Below is a small trained network, with its code and all its weights. Each question gives an input and a class and asks what happens when units are switched off, that is, made to give their printed mean instead of their output.

import numpy as np


def w(rows, s, z=0):
    codes = np.array(rows[::2]) - 128.0
    scale = np.full(codes.shape[1], s)
    scale[-1] = z or s
    return codes * scale


def norm(h):
    return h / np.sqrt((h * h).mean(-1, keepdims=True) + 1e-5)


def f(y):
    return y / 2 * (1 + np.tanh(0.7978845608 * (y + 0.044715 * y**3)))


def log_softmax(a):
    a = a - a.max(-1, keepdims=True)
    return a - np.log(np.exp(a).sum(-1, keepdims=True))


def net(x, mask):
    res = np.array(x, float).reshape(1, 2) / 4 @ E
    u = 0
    for l in range(3):
        y = f(norm(res) @ A[l][:, :-1].T + A[l][:, -1])
        res = res + np.where(mask[u : u + 5], y, B[l][:, -1]) @ B[l][:, :-1]
        u += 5
    return log_softmax(norm(res)[-1] @ U[:, :-1].T + U[:, -1])


A, B = {}, {}
E = w([
[167,141,94,136,134,173,125,136,128,137,175],'x0',
[117,120,120,129,101,180,182,92,148,248,133],'x1',
],0.014)
A[0] = w([
[120,94,165,158,158,54,140,40,176,48,156,254],'0.n0',
[142,158,190,72,87,194,156,157,209,174,125,110],'0.n1',
[142,102,255,105,247,161,159,167,80,76,108,48],'0.n2',
[113,191,75,84,105,75,163,178,14,82,185,227],'0.n3',
[135,161,124,157,166,204,106,128,87,130,168,6],'0.n4',
],0.0055,0.001)
B[0] = w([
[130,125,108,104,96,165,134,155,98,84,125,253],'0.n0',
[99,213,152,160,108,152,227,111,68,99,103,233],'0.n1',
[123,169,124,149,68,103,153,82,224,180,138,213],'0.n2',
[50,142,164,108,107,240,143,120,70,177,111,237],'0.n3',
[117,103,161,166,158,68,255,179,175,164,158,170],'0.n4',
],0.0094,0.0035)
A[1] = w([
[90,56,78,164,134,136,110,43,168,226,143,156],'1.n0',
[129,2,189,113,11,173,126,149,117,143,75,143],'1.n1',
[153,163,187,141,156,140,140,139,148,154,90,74],'1.n2',
[73,144,139,107,199,62,124,159,184,135,127,166],'1.n3',
[176,74,116,128,101,124,98,93,127,24,116,248],'1.n4',
],0.0071,0.0017)
B[1] = w([
[97,72,101,110,120,133,8,127,111,85,137,227],'1.n0',
[182,85,122,202,171,82,237,77,115,99,126,255],'1.n1',
[94,121,123,178,107,145,134,167,91,45,180,152],'1.n2',
[124,48,212,84,160,213,121,53,79,132,80,129],'1.n3',
[74,156,150,122,117,167,76,142,96,203,200,253],'1.n4',
],0.011,0.004)
A[2] = w([
[248,224,21,120,134,129,159,190,192,181,143,246],'2.n0',
[233,159,38,137,243,120,57,227,234,228,209,226],'2.n1',
[94,44,201,98,124,2,94,64,114,131,82,71],'2.n2',
[126,44,25,111,80,140,157,56,143,205,118,50],'2.n3',
[127,114,136,129,100,106,132,66,189,153,89,79],'2.n4',
],0.0067,0.0013)
B[2] = w([
[125,93,140,121,188,103,137,122,139,95,74,213],'2.n0',
[184,21,159,50,140,42,136,113,111,134,10,209],'2.n1',
[194,82,74,88,168,126,129,189,185,153,100,237],'2.n2',
[124,162,160,84,81,144,1,174,127,69,188,255],'2.n3',
[145,170,170,57,204,207,67,156,91,169,129,143],'2.n4',
],0.0091,0.0047)
U = w([
[75,173,160,68,10,239,1,183,21,156,188,164],'0',
[216,7,135,30,201,115,141,151,89,158,29,173],'1',
[132,205,103,213,132,143,255,98,74,155,152,181],'2',
[184,213,93,138,144,89,80,85,175,198,117,2],'3',
],0.0082,0.0028)

Each question gives the input, the list of numbers given to net, and the class t.
The units are the neurons (one row each of A and B). Each row of codes is followed by its name. A weight is (code - 128) times the scale printed after its matrix; where a second scale follows, it is the last column's (A, B and U).
mask holds one flag per neuron, layer by layer. A switched-off neuron (its flag False) gives its mean, the last column of its row in B, instead of its output. The means were averaged over made-up inputs and are rounded, as every weight is.
A unit's drop is (log p(t) with every unit on - log p(t) with that unit switched off) / (log p(t) with every unit on - log p(t) with every unit switched off).
most important unit: the unit with the biggest drop
top k neurons: the k neurons with the biggest drops, biggest first
k most important neurons of layer l: the k neurons of layer l with the biggest drops, biggest first
drop of u: that unit's drop, to one decimal
input [-1,-1], class 2: most important unit -> 1.n1
input [-7,7], class 0: top 4 neurons -> [2.n3 1.n0 2.n1 0.n1]
input [-4,4], class 0: 2 most important neurons of layer 0 -> [0.n0 0.n1]
input [3,1], class 2: top 2 neurons -> [0.n1 0.n4]
input [-6,-6], class 0: top 4 neurons -> [1.n4 0.n4 0.n0 2.n1]
input [-2,3], class 2: top 3 neurons -> [0.n1 0.n2 1.n2]
input [-6,-8], class 0: top 2 neurons -> [1.n4 0.n0]
input [5,-4], class 1: top 4 neurons -> [0.n1 2.n1 0.n4 1.n3]
input [-2,-1], class 2: top 2 neurons -> [0.n0 1.n1]
input [4,3], class 1: top 3 neurons -> [0.n3 1.n1 2.n0]
input [-3,-4], class 0: top 2 neurons -> [1.n4 0.n4]
input [8,7], class 1: top 3 neurons -> [2.n1 0.n3 2.n0]
input [0,-1], class 2: top 2 neurons -> [1.n1 0.n0]
input [3,-1], class 2: most important neuron of layer 0 -> [0.n4]
input [6,4], class 1: top 2 neurons -> [0.n3 2.n1]
input [0,-3], class 2: 2 most important neurons of layer 0 -> [0.n3 0.n2]
input [-2,-3], class 2: 2 most important neurons of layer 0 -> [0.n0 0.n3]
input [3,-3], class 2: 2 most important neurons of layer 1 -> [1.n0 1.n4]
input [5,1], class 1: drop of 2.n1 -> 0.1
input [1,0], class 2: most important neuron of layer 1 -> [1.n0]
input [-5,6], class 0: drop of 0.n1 -> 0.3
input [-1,7], class 0: drop of 0.n1 -> 0.0
